Below is a small trained network, with its code and all its weights. Each question gives an input and a target symbol and asks what happens when units are switched off, that is, made to give their printed mean instead of their output.

import numpy as np


def w(rows, s, z=0):
    codes = np.array(rows[::2]) - 128.0
    scale = np.full(codes.shape[1], s)
    scale[-1] = z or s
    return codes * scale


def norm(h):
    return h / np.sqrt((h * h).mean(-1, keepdims=True) + 1e-5)


def f(y):
    return y / 2 * (1 + np.tanh(0.7978845608 * (y + 0.044715 * y**3)))


def softmax(a):
    e = np.exp(a - a.max(-1, keepdims=True))
    return e / e.sum(-1, keepdims=True)


def log_softmax(a):
    a = a - a.max(-1, keepdims=True)
    return a - np.log(np.exp(a).sum(-1, keepdims=True))


def net(x, mask):
    ids = ['Παβγδζλμξω'.index(c) for c in x.split()]
    T = len(ids)
    res = E[ids] + P[:T]
    q, k, v = (norm(res) @ M[0].T for M in (Q, K, V))
    z = softmax(np.where(np.tri(T) > 0, q @ k.T / 3**0.5, -1e9)) @ v
    res = res + np.where(mask[0], z, O[0][:, -1]) @ O[0][:, :-1]
    y = f(norm(res) @ A[0][:, :-1].T + A[0][:, -1])
    res = res + np.where(mask[1:17], y, B[0][:, -1]) @ B[0][:, :-1]
    return log_softmax(norm(res)[-1] @ U[:, :-1].T + U[:, -1])


Q, K, V, O, A, B = {}, {}, {}, {}, {}, {}
E = w([
[124,54,168,115,142],'Π',
[144,56,172,105,97],'α',
[92,133,103,223,66],'β',
[124,60,170,142,71],'γ',
[89,79,134,171,158],'δ',
[127,125,80,106,215],'ζ',
[115,46,162,140,157],'λ',
[120,179,42,129,161],'μ',
[114,87,120,123,202],'ξ',
[194,121,111,6,136],'ω',
],0.018)
P = w([
[127,76,93,106,135],'0',
[135,174,181,150,156],'1',
[186,166,191,185,164],'2',
[210,132,144,195,158],'3',
[67,91,83,97,126],'4',
[57,166,183,103,146],'5',
[127,191,230,154,160],'6',
[213,81,76,192,144],'7',
[103,54,35,118,116],'8',
[16,125,140,72,126],'9',
[166,200,254,179,175],'10',
[156,133,161,185,222],'11',
[150,58,44,136,133],'12',
[23,195,176,84,115],'13',
],0.015)
Q[0] = w([
[69,209,207,94,126],'head 0',
[174,201,205,167,153],'head 0',
[2,135,123,50,76],'head 0',
],0.026)
K[0] = w([
[233,169,171,204,143],'head 0',
[222,52,55,177,148],'head 0',
[152,226,251,151,173],'head 0',
],0.023)
V[0] = w([
[124,6,187,149,127],'head 0',
[155,111,122,70,218],'head 0',
[217,167,122,36,97],'head 0',
],0.023)
O[0] = w([
[66,129,59,74,3,217],'head 0',
[105,13,168,77,105,125],'head 0',
[200,47,27,160,138,10],'head 0',
],0.017,0.013)
A[0] = w([
[120,119,121,152,103,51],'neuron 0',
[132,234,80,88,92,158],'neuron 1',
[122,148,88,174,77,129],'neuron 2',
[96,145,94,135,167,90],'neuron 3',
[103,89,95,122,116,123],'neuron 4',
[176,216,146,211,121,149],'neuron 5',
[90,93,81,142,109,69],'neuron 6',
[160,86,80,234,89,91],'neuron 7',
[123,145,250,142,108,117],'neuron 8',
[237,178,153,14,129,159],'neuron 9',
[153,129,141,209,105,108],'neuron 10',
[171,63,156,159,77,89],'neuron 11',
[53,140,100,131,130,255],'neuron 12',
[116,51,119,102,87,170],'neuron 13',
[145,140,143,248,116,244],'neuron 14',
[166,97,177,144,205,174],'neuron 15',
],0.02,0.0036)
B[0] = w([
[117,115,128,158,125,128],'neuron 0',
[123,169,102,64,253,254],'neuron 1',
[69,129,128,158,183,164],'neuron 2',
[148,127,195,131,150,132],'neuron 3',
[156,125,122,165,138,161],'neuron 4',
[93,68,181,196,155,205],'neuron 5',
[157,123,125,175,128,158],'neuron 6',
[188,173,203,190,143,143],'neuron 7',
[214,212,183,142,167,212],'neuron 8',
[176,60,140,75,171,137],'neuron 9',
[121,120,150,171,89,133],'neuron 10',
[106,193,153,104,169,156],'neuron 11',
[163,82,183,211,64,214],'neuron 12',
[119,86,155,131,214,207],'neuron 13',
[137,104,166,205,67,167],'neuron 14',
[135,205,24,142,69,183],'neuron 15',
],0.033,0.015)
U = w([
[102,226,182,27,34,50],'Π',
[220,47,235,104,56,81],'α',
[76,188,194,254,196,185],'β',
[67,61,96,146,103,71],'γ',
[34,149,158,102,34,55],'δ',
[94,54,46,193,197,2],'ζ',
[192,173,66,194,31,149],'λ',
[55,196,8,86,137,106],'μ',
[249,23,94,169,183,63],'ξ',
[231,106,112,18,225,209],'ω',
],0.0084,0.0063)

Each question gives the input, a string of symbols that net reads in full, and the target symbol t.
The units are the heads (3 rows each of Q, K, V and O) and the neurons (one row each of A and B). Each row of codes is followed by its name. A weight is (code - 128) times the scale printed after its matrix; where a second scale follows, it is the last column's (O, A, B and U).
mask holds one flag per unit, heads first, then neurons. A switched-off unit (its flag False) gives its mean, the last column of its rows in O or B, instead of its output. The means were averaged over made-up inputs and are rounded, as every weight is.
A unit's drop is (log p(t) with every unit on - log p(t) with that unit switched off) / (log p(t) with every unit on - log p(t) with every unit switched off).
The circuit of an input: a set's keep is (log p(t) with only the set's units on - log p(t) with every unit switched off) / (log p(t) with every unit on - log p(t) with every unit switched off). Starting from the 12 units with the biggest drops (on a tie, the unit counted first), units are removed one at a time, each time the one whose removal leaves the highest keep (on an exact tie, the one counted first), for as long as the keep stays at least 0.8.
circuit, biggest first: the units of the circuit, biggest drop first
top k neurons: the k neurons with the biggest drops, biggest first
drop of u: that unit's drop, to one decimal
input λ μ β ζ α ζ ξ β γ, target ω: circuit, biggest first -> [head 0; neuron 12]
input δ α β, target Π: circuit, biggest first -> [head 0]
input μ μ ξ ζ β Π, target α: circuit, biggest first -> [neuron 1; head 0]
input α μ ξ Π Π μ γ δ μ, target λ: circuit, biggest first -> [head 0; neuron 15; neuron 1; neuron 13]
input β δ β β β, target Π: circuit, biggest first -> [head 0; neuron 5]
input α ξ ω Π ω β γ β ζ λ α μ, target ω: circuit, biggest first -> [neuron 5; head 0]
input γ ζ ξ Π, target μ: circuit, biggest first -> [head 0; neuron 1]
input μ β Π, target λ: top 3 neurons -> [neuron 15; neuron 1; neuron 13]
input β ξ γ Π δ ξ β δ, target Π: top 2 neurons -> [neuron 5; neuron 13]
input λ α μ β ξ β ξ μ ξ δ ζ μ, target α: circuit, biggest first -> [head 0; neuron 1; neuron 2; neuron 11]
input β β ζ ξ ξ μ μ β γ β λ ω, target ω: top 3 neurons -> [neuron 1; neuron 9; neuron 15]
input ω ξ μ δ ω ζ γ α λ, target ω: top 3 neurons -> [neuron 12; neuron 5; neuron 14]
input ζ β α γ δ ξ Π ω ξ ω β μ λ, target ξ: top 2 neurons -> [neuron 1; neuron 8]
input ω μ β ξ β Π β ξ μ ξ β ζ, target λ: top 2 neurons -> [neuron 15; neuron 1]
input Π μ δ ω μ β δ, target ξ: drop of head 0 -> 0.8
input β β μ Π λ λ ω β ζ ω, target ω: drop of neuron 7 -> -0.1
input γ ξ ξ ξ α ω, target α: drop of head 0 -> 0.9
input β β γ ω ω Π δ ξ, target ξ: drop of head 0 -> 0.7
